Below is a small trained network, with its code and all its weights. Each question gives an input and a class and asks what happens when units are switched off, that is, made to give their printed mean instead of their output.

import numpy as np


def w(rows, s, z=0):
    codes = np.array(rows[::2]) - 128.0
    scale = np.full(codes.shape[1], s)
    scale[-1] = z or s
    return codes * scale


def norm(h):
    return h / np.sqrt((h * h).mean(-1, keepdims=True) + 1e-5)


def f(y):
    return np.maximum(y, 0)


def log_softmax(a):
    a = a - a.max(-1, keepdims=True)
    return a - np.log(np.exp(a).sum(-1, keepdims=True))


def net(x, mask):
    res = np.array(x, float).reshape(1, 3) / 4 @ E
    u = 0
    for l in range(4):
        y = f(norm(res) @ A[l][:, :-1].T + A[l][:, -1])
        res = res + np.where(mask[u : u + 5], y, B[l][:, -1]) @ B[l][:, :-1]
        u += 5
    return log_softmax(norm(res)[-1] @ U[:, :-1].T + U[:, -1])


A, B = {}, {}
E = w([
[141,120,104,197,142,126,106],'x0',
[2,110,178,155,161,77,101],'x1',
[141,95,162,52,153,89,183],'x2',
],0.0017)
A[0] = w([
[172,95,92,206,185,108,111,108],'0.n0',
[51,121,147,101,115,128,151,2],'0.n1',
[82,177,113,202,68,177,47,91],'0.n2',
[107,59,174,94,129,110,142,69],'0.n3',
[251,128,142,54,137,122,157,84],'0.n4',
],0.0021,0.00087)
B[0] = w([
[110,87,75,98,44,115,114,201],'0.n0',
[181,172,134,103,162,116,84,169],'0.n1',
[82,116,72,149,190,165,173,251],'0.n2',
[117,178,129,89,166,102,140,178],'0.n3',
[88,116,43,250,117,174,164,241],'0.n4',
],0.0024,0.0017)
A[1] = w([
[126,116,113,183,148,142,77,118],'1.n0',
[88,105,254,129,132,83,120,105],'1.n1',
[193,83,91,186,142,150,104,222],'1.n2',
[139,132,131,139,118,114,116,2],'1.n3',
[171,89,155,91,170,78,185,97],'1.n4',
],0.0025,0.0007)
B[1] = w([
[108,93,94,88,128,213,156,202],'1.n0',
[253,180,124,108,96,113,101,217],'1.n1',
[128,187,245,42,138,122,107,254],'1.n2',
[126,125,125,131,110,124,126,128],'1.n3',
[22,142,99,205,130,177,123,186],'1.n4',
],0.002,0.0019)
A[2] = w([
[107,113,248,124,172,42,49,49],'2.n0',
[49,156,141,211,104,123,32,61],'2.n1',
[93,219,163,70,164,112,153,193],'2.n2',
[96,176,166,36,57,152,147,209],'2.n3',
[169,114,161,239,154,98,86,2],'2.n4',
],0.0017,0.00078)
B[2] = w([
[183,173,217,66,158,92,37,236],'2.n0',
[82,86,78,105,158,164,182,247],'2.n1',
[146,175,171,183,149,110,88,230],'2.n2',
[152,90,120,249,121,120,61,219],'2.n3',
[100,91,82,78,99,194,142,149],'2.n4',
],0.0022,0.0012)
A[3] = w([
[52,80,167,116,163,59,126,180],'3.n0',
[129,112,107,119,135,133,231,5],'3.n1',
[78,91,154,106,153,63,105,149],'3.n2',
[158,129,180,72,166,80,251,180],'3.n3',
[253,184,89,138,43,211,107,86],'3.n4',
],0.0023,0.00029)
B[3] = w([
[200,141,90,100,85,163,154,197],'3.n0',
[84,135,132,185,143,84,23,161],'3.n1',
[191,119,127,127,106,143,180,181],'3.n2',
[46,150,67,182,115,254,79,173],'3.n3',
[201,49,192,50,76,10,213,254],'3.n4',
],0.0025,0.0027)
U = w([
[131,198,254,82,185,49,52,2],'0',
[252,80,113,99,39,121,201,207],'1',
[12,114,49,203,155,208,111,154],'2',
],0.0084,0.0017)

Each question gives the input, the list of numbers given to net, and the class t.
The units are the neurons (one row each of A and B). Each row of codes is followed by its name. A weight is (code - 128) times the scale printed after its matrix; where a second scale follows, it is the last column's (A, B and U).
mask holds one flag per neuron, layer by layer. A switched-off neuron (its flag False) gives its mean, the last column of its row in B, instead of its output. The means were averaged over made-up inputs and are rounded, as every weight is.
A unit's drop is (log p(t) with every unit on - log p(t) with that unit switched off) / (log p(t) with every unit on - log p(t) with every unit switched off).
most important unit: the unit with the biggest drop
k most important neurons: the k neurons with the biggest drops, biggest first
k most important neurons of layer l: the k neurons of layer l with the biggest drops, biggest first
drop of u: that unit's drop, to one decimal
input [1,1,2], class 0: most important unit : 0.n4
input [4,1,7], class 2: 2 most important neurons : [3.n4 3.n3]
input [-8,0,1], class 0: 2 most important neurons : [0.n2 2.n3]
input [-6,1,2], class 0: 4 most important neurons : [2.n2 0.n2 2.n3 3.n4]
input [-2,1,6], class 2: 3 most important neurons : [3.n3 3.n4 1.n2]
input [-6,0,-3], class 0: 2 most important neurons : [0.n4 2.n2]
input [-3,-5,8], class 2: 2 most important neurons of layer 3 : [3.n3 3.n1]
input [-8,-1,5], class 2: drop of 1.n1 : 0.0
input [8,-3,8], class 2: drop of 3.n4 : 0.1
input [-6,-3,5], class 2: drop of 3.n3 : 0.2
input [-2,-2,3], class 2: drop of 3.n1 : 0.3
